Here is a tiny trained network, its code and every weight. The questions are about switching its units off for an input and a target symbol, where a switched-off unit gives its printed mean instead of its output.

import numpy as np


def w(rows, s, z=0):
    codes = np.array(rows[::2]) - 128.0
    scale = np.full(codes.shape[1], s)
    scale[-1] = z or s
    return codes * scale


def softmax(a):
    e = np.exp(a - a.max(-1, keepdims=True))
    return e / e.sum(-1, keepdims=True)


def log_softmax(a):
    a = a - a.max(-1, keepdims=True)
    return a - np.log(np.exp(a).sum(-1, keepdims=True))


def net(x, mask):
    ids = ['αβδεζηθλμξπστψω'.index(c) for c in x.split()]
    T = len(ids)
    res = E[ids] + P[:T]
    u = 0
    for l in range(3):
        r = res
        for j in range(2):
            rows = slice(3 * j, 3 * j + 3)
            q, k, v = (r @ M[l][rows].T for M in (Q, K, V))
            z = softmax(np.where(np.tri(T) > 0, q @ k.T / 3**0.5, -1e9)) @ v
            o = O[l][rows]
            res = res + np.where(mask[u + j], z, o[:, -1]) @ o[:, :-1]
        u += 2
    return log_softmax(res[-1] @ U[:, :-1].T + U[:, -1])


Q, K, V, O = {}, {}, {}, {}
E = w([
[140,193,182,116,190,100,172,187,74,155,203,226],'α',
[161,128,75,110,62,149,192,90,187,104,198,146],'β',
[212,74,76,130,176,48,156,167,72,110,27,124],'δ',
[119,44,203,53,119,136,75,122,112,113,219,100],'ε',
[199,45,65,240,110,155,79,163,192,173,59,157],'ζ',
[224,40,140,162,54,81,33,156,159,156,153,135],'η',
[152,240,105,239,145,121,158,92,128,151,101,111],'θ',
[84,92,2,155,177,164,144,160,125,31,92,95],'λ',
[73,179,119,173,222,141,102,108,88,107,192,56],'μ',
[85,83,56,163,16,128,90,89,184,133,120,49],'ξ',
[70,51,60,43,52,48,87,142,114,150,85,155],'π',
[150,128,185,197,98,192,71,92,164,146,220,103],'σ',
[103,7,149,103,185,175,69,184,128,161,49,147],'τ',
[2,126,144,71,116,220,92,78,123,133,115,152],'ψ',
[151,193,195,125,142,28,155,126,69,149,149,57],'ω',
],0.0094)
P = w([
[74,80,150,148,127,75,137,72,190,58,122,156],'0',
[132,151,132,94,110,163,158,155,120,150,125,113],'1',
[74,104,210,160,132,97,139,150,174,101,119,128],'2',
[162,151,76,70,170,124,58,67,123,173,143,136],'3',
[143,149,91,111,105,170,144,182,88,169,148,107],'4',
[72,92,204,166,138,68,117,140,176,104,132,143],'5',
[173,143,83,24,178,111,87,84,143,152,153,137],'6',
[149,150,71,116,94,174,131,190,49,183,151,102],'7',
[64,88,195,181,138,55,113,119,163,125,145,131],'8',
[185,140,105,2,177,111,81,80,155,133,155,121],'9',
[159,170,68,111,93,173,126,211,24,210,161,106],'10',
[67,85,176,203,129,53,117,100,170,139,144,136],'11',
],0.0098)
Q[0] = w([
[106,104,175,211,142,70,152,147,152,84,134,143],'0.h1',
[110,75,173,96,168,94,85,81,156,97,123,168],'0.h1',
[166,119,157,97,110,177,130,138,96,143,182,89],'0.h1',
[158,67,85,125,130,162,148,254,109,159,62,171],'0.h2',
[211,185,73,136,92,111,136,148,84,138,152,51],'0.h2',
[79,65,123,188,77,160,116,165,175,107,138,119],'0.h2',
],0.0089)
K[0] = w([
[127,124,185,224,176,63,129,112,188,50,119,120],'0.h1',
[108,98,188,61,169,78,87,90,142,110,116,154],'0.h1',
[170,126,132,101,117,165,111,144,116,137,195,84],'0.h1',
[163,89,77,125,142,152,125,236,97,166,76,185],'0.h2',
[200,175,86,179,82,105,159,173,68,156,187,26],'0.h2',
[117,64,2,156,87,226,22,115,227,103,119,166],'0.h2',
],0.0085)
V[0] = w([
[216,226,64,111,131,255,192,174,99,180,177,210],'0.h1',
[169,188,133,186,81,128,207,174,70,144,137,59],'0.h1',
[105,128,192,221,151,39,193,25,174,40,110,233],'0.h1',
[127,199,176,104,208,72,125,7,126,101,205,142],'0.h2',
[74,130,51,126,140,158,212,130,119,62,71,194],'0.h2',
[222,218,93,44,194,35,144,127,38,143,145,115],'0.h2',
],0.005)
O[0] = w([
[184,204,108,97,139,219,172,120,124,131,158,150,2],'0.h1',
[131,224,133,109,104,123,195,185,108,131,112,101,110],'0.h1',
[140,74,163,180,128,71,175,133,253,60,103,151,130],'0.h1',
[99,110,87,164,150,118,115,86,167,135,241,133,149],'0.h2',
[86,136,94,107,155,149,208,151,167,35,55,151,34],'0.h2',
[150,122,34,138,159,106,124,150,81,137,191,124,160],'0.h2',
],0.0066,0.0026)
Q[1] = w([
[125,103,185,128,144,111,129,135,146,109,138,77],'1.h1',
[136,144,137,114,107,108,111,142,106,138,126,50],'1.h1',
[134,126,65,146,158,164,81,96,124,115,151,213],'1.h1',
[38,160,194,199,137,101,157,104,108,115,171,120],'1.h2',
[79,196,139,141,28,153,161,254,67,144,131,66],'1.h2',
[78,161,189,193,107,100,177,210,104,130,136,154],'1.h2',
],0.0054)
K[1] = w([
[128,152,120,80,94,165,85,116,132,164,95,108],'1.h1',
[152,101,95,105,135,132,68,81,106,142,130,91],'1.h1',
[83,74,186,188,121,66,192,161,169,89,171,245],'1.h1',
[54,201,158,157,146,114,164,53,112,135,235,92],'1.h2',
[122,246,89,116,85,213,109,187,3,179,146,98],'1.h2',
[136,217,143,116,185,159,181,97,80,173,224,108],'1.h2',
],0.0063)
V[1] = w([
[142,132,174,119,134,133,110,151,96,157,255,199],'1.h1',
[177,148,134,127,108,147,99,188,51,209,117,114],'1.h1',
[80,49,186,218,16,69,94,66,174,56,103,86],'1.h1',
[148,134,76,110,176,155,65,240,56,201,118,137],'1.h2',
[130,87,60,23,49,118,118,131,134,101,108,105],'1.h2',
[175,35,124,104,120,72,150,203,146,126,97,212],'1.h2',
],0.0045)
O[1] = w([
[143,202,170,26,159,108,169,166,201,222,153,134,132],'1.h1',
[132,211,204,116,133,99,92,255,135,131,102,97,91],'1.h1',
[109,15,51,167,118,114,115,61,160,235,172,112,255],'1.h1',
[87,83,128,147,146,124,100,189,12,182,129,140,58],'1.h2',
[137,85,36,55,92,143,87,129,107,105,60,106,116],'1.h2',
[213,102,84,70,166,39,70,153,145,101,76,184,187],'1.h2',
],0.0044,0.0054)
Q[2] = w([
[66,98,184,186,162,50,127,89,224,64,137,134],'2.h1',
[175,143,120,124,198,29,84,73,235,131,138,199],'2.h1',
[155,109,86,138,135,147,138,39,97,214,146,87],'2.h1',
[160,146,90,41,101,253,155,110,80,141,94,155],'2.h2',
[126,112,98,161,78,186,170,150,44,173,139,49],'2.h2',
[26,154,159,156,124,97,149,112,157,109,103,131],'2.h2',
],0.0051)
K[2] = w([
[92,56,166,159,157,63,202,52,251,66,125,121],'2.h1',
[153,166,149,158,159,19,146,109,186,124,142,154],'2.h1',
[105,199,126,179,99,118,167,146,91,171,177,126],'2.h1',
[130,139,138,71,143,247,78,129,103,136,81,97],'2.h2',
[143,164,72,126,90,237,155,181,3,206,154,134],'2.h2',
[65,119,92,157,55,124,214,97,174,96,121,149],'2.h2',
],0.0056)
V[2] = w([
[247,145,100,190,83,40,158,167,128,153,102,92],'2.h1',
[106,136,81,202,254,150,167,139,106,101,65,141],'2.h1',
[128,184,134,230,136,172,193,96,154,113,196,28],'2.h1',
[160,121,132,111,225,99,118,163,86,164,202,172],'2.h2',
[54,117,101,71,144,84,143,133,97,96,132,13],'2.h2',
[170,133,38,29,131,105,187,96,161,69,146,237],'2.h2',
],0.0076)
O[2] = w([
[177,60,200,125,20,107,251,152,110,164,164,22,234],'2.h1',
[83,108,96,135,242,115,189,127,209,235,16,28,38],'2.h1',
[139,94,125,192,191,196,80,198,104,118,193,57,159],'2.h1',
[108,66,159,152,171,3,129,46,169,66,177,147,68],'2.h2',
[11,177,157,31,115,73,107,251,240,55,206,46,143],'2.h2',
[161,101,55,98,109,107,134,136,127,160,238,137,252],'2.h2',
],0.0076,0.004)
U = w([
[109,46,69,202,119,81,91,61,145,158,149,128,175],'α',
[191,118,82,77,119,153,109,134,102,153,166,114,158],'β',
[164,132,144,45,133,103,178,109,153,175,132,86,148],'δ',
[147,173,164,88,133,103,90,101,126,2,154,174,151],'ε',
[151,130,157,160,107,152,181,108,102,178,81,135,126],'ζ',
[153,113,176,150,57,117,171,103,81,81,121,170,69],'η',
[140,105,140,187,156,167,166,156,122,164,115,88,73],'θ',
[94,148,89,89,172,140,155,174,160,158,117,102,90],'λ',
[87,121,144,177,196,121,80,146,169,102,119,101,85],'μ',
[124,163,137,102,73,184,130,193,116,120,119,121,78],'ξ',
[85,159,97,75,70,92,163,149,138,118,152,177,2],'π',
[158,121,171,206,140,174,103,120,80,68,118,149,115],'σ',
[96,164,193,113,159,95,137,80,150,139,66,163,239],'τ',
[95,187,91,136,165,141,78,137,133,125,125,175,98],'ψ',
[85,90,210,161,112,109,173,186,140,51,150,111,145],'ω',
],0.0075,0.0054)

Each question gives the input, a string of symbols that net reads in full, and the target symbol t.
The units are the heads (3 rows each of Q, K, V and O). Each row of codes is followed by its name. A weight is (code - 128) times the scale printed after its matrix; where a second scale follows, it is the last column's (O and U).
mask holds one flag per head, layer by layer. A switched-off head (its flag False) gives its mean, the last column of its rows in O, instead of its output. The means were averaged over made-up inputs and are rounded, as every weight is.
A unit's drop is (log p(t) with every unit on - log p(t) with that unit switched off) / (log p(t) with every unit on - log p(t) with every unit switched off).
The circuit of an input: a set's keep is (log p(t) with only the set's units on - log p(t) with every unit switched off) / (log p(t) with every unit on - log p(t) with every unit switched off). Starting from all 6 units, units are removed one at a time, each time the one whose removal leaves the highest keep (on an exact tie, the one counted first), for as long as the keep stays at least 0.8.
circuit, biggest first: the units of the circuit, biggest drop first
unit that matters most: the unit with the biggest drop
heads that matter: for each layer, one digit per head in row order, 1 if its drop is at least 0.15 and else 0, layers parted by /
input μ η ξ ξ ω τ ω δ ξ, target μ: heads that matter -> 00 / 00 / 10
input π α σ σ τ ω α α β ω ζ ω, target π: heads that matter -> 10 / 11 / 11
input σ β ω β δ ψ ψ α ω ω ε σ, target σ: unit that matters most -> 2.h2
input δ ζ θ, target δ: circuit, biggest first -> (2.h1, 0.h1, 2.h2, 1.h2)
input η ξ σ ψ θ ξ ω θ σ, target η: circuit, biggest first -> (2.h1, 0.h1, 2.h2, 1.h2)
input ω ω τ η π ψ ψ δ α σ σ, target σ: heads that matter -> 10 / 01 / 11
input α λ ζ ω λ ε, target α: circuit, biggest first -> (2.h2, 0.h1)
input ξ ξ ζ ω μ, target μ: circuit, biggest first -> (2.h2, 2.h1, 1.h2, 0.h1)
input ω ζ α ψ, target α: circuit, biggest first -> (0.h1, 1.h1, 2.h2)
input ω ξ μ ζ α α π λ ψ, target ω: circuit, biggest first -> (0.h1, 2.h1, 2.h2)
input η ψ β ξ α ε α ε ψ δ, target α: circuit, biggest first -> (0.h2, 2.h2)
input δ ε α θ δ μ ω ξ ζ ω μ β, target δ: circuit, biggest first -> (0.h1, 2.h1, 1.h2, 1.h1)
input σ δ λ τ λ ω, target σ: heads that matter -> 01 / 00 / 11
input ψ δ α, target ψ: unit that matters most -> 2.h1
input π α η ψ, target α: circuit, biggest first -> (1.h1, 0.h1)
input ψ τ η δ, target α: circuit, biggest first -> (1.h1, 0.h1)
input ω ε β ψ ξ ζ α α σ λ λ, target λ: circuit, biggest first -> (2.h1, 0.h1, 0.h2, 1.h2)
input ω ξ α λ ξ, target ξ: heads that matter -> 10 / 00 / 01
input π α ξ δ ζ ξ ε β α μ η, target η: circuit, biggest first -> (2.h1, 2.h2, 0.h2)
input β δ α, target β: unit that matters most -> 2.h2
input η ω β δ ε ψ, target η: circuit, biggest first -> (2.h1, 0.h1, 2.h2, 1.h2)
input ξ θ δ η σ ε ξ ξ τ ξ ξ ω, target ξ: circuit, biggest first -> (2.h2, 0.h1, 1.h1, 0.h2)
input π ξ ψ, target π: heads that matter -> 10 / 01 / 11
input ξ ω ε, target ξ: heads that matter -> 01 / 00 / 01
input ξ ε α δ ξ ω ψ ε, target ε: heads that matter -> 10 / 00 / 11
input ξ α ω ε ψ α α η τ ω τ ω, target ξ: heads that matter -> 10 / 10 / 01
input α ω π ω ζ τ μ σ ω, target α: unit that matters most -> 2.h2
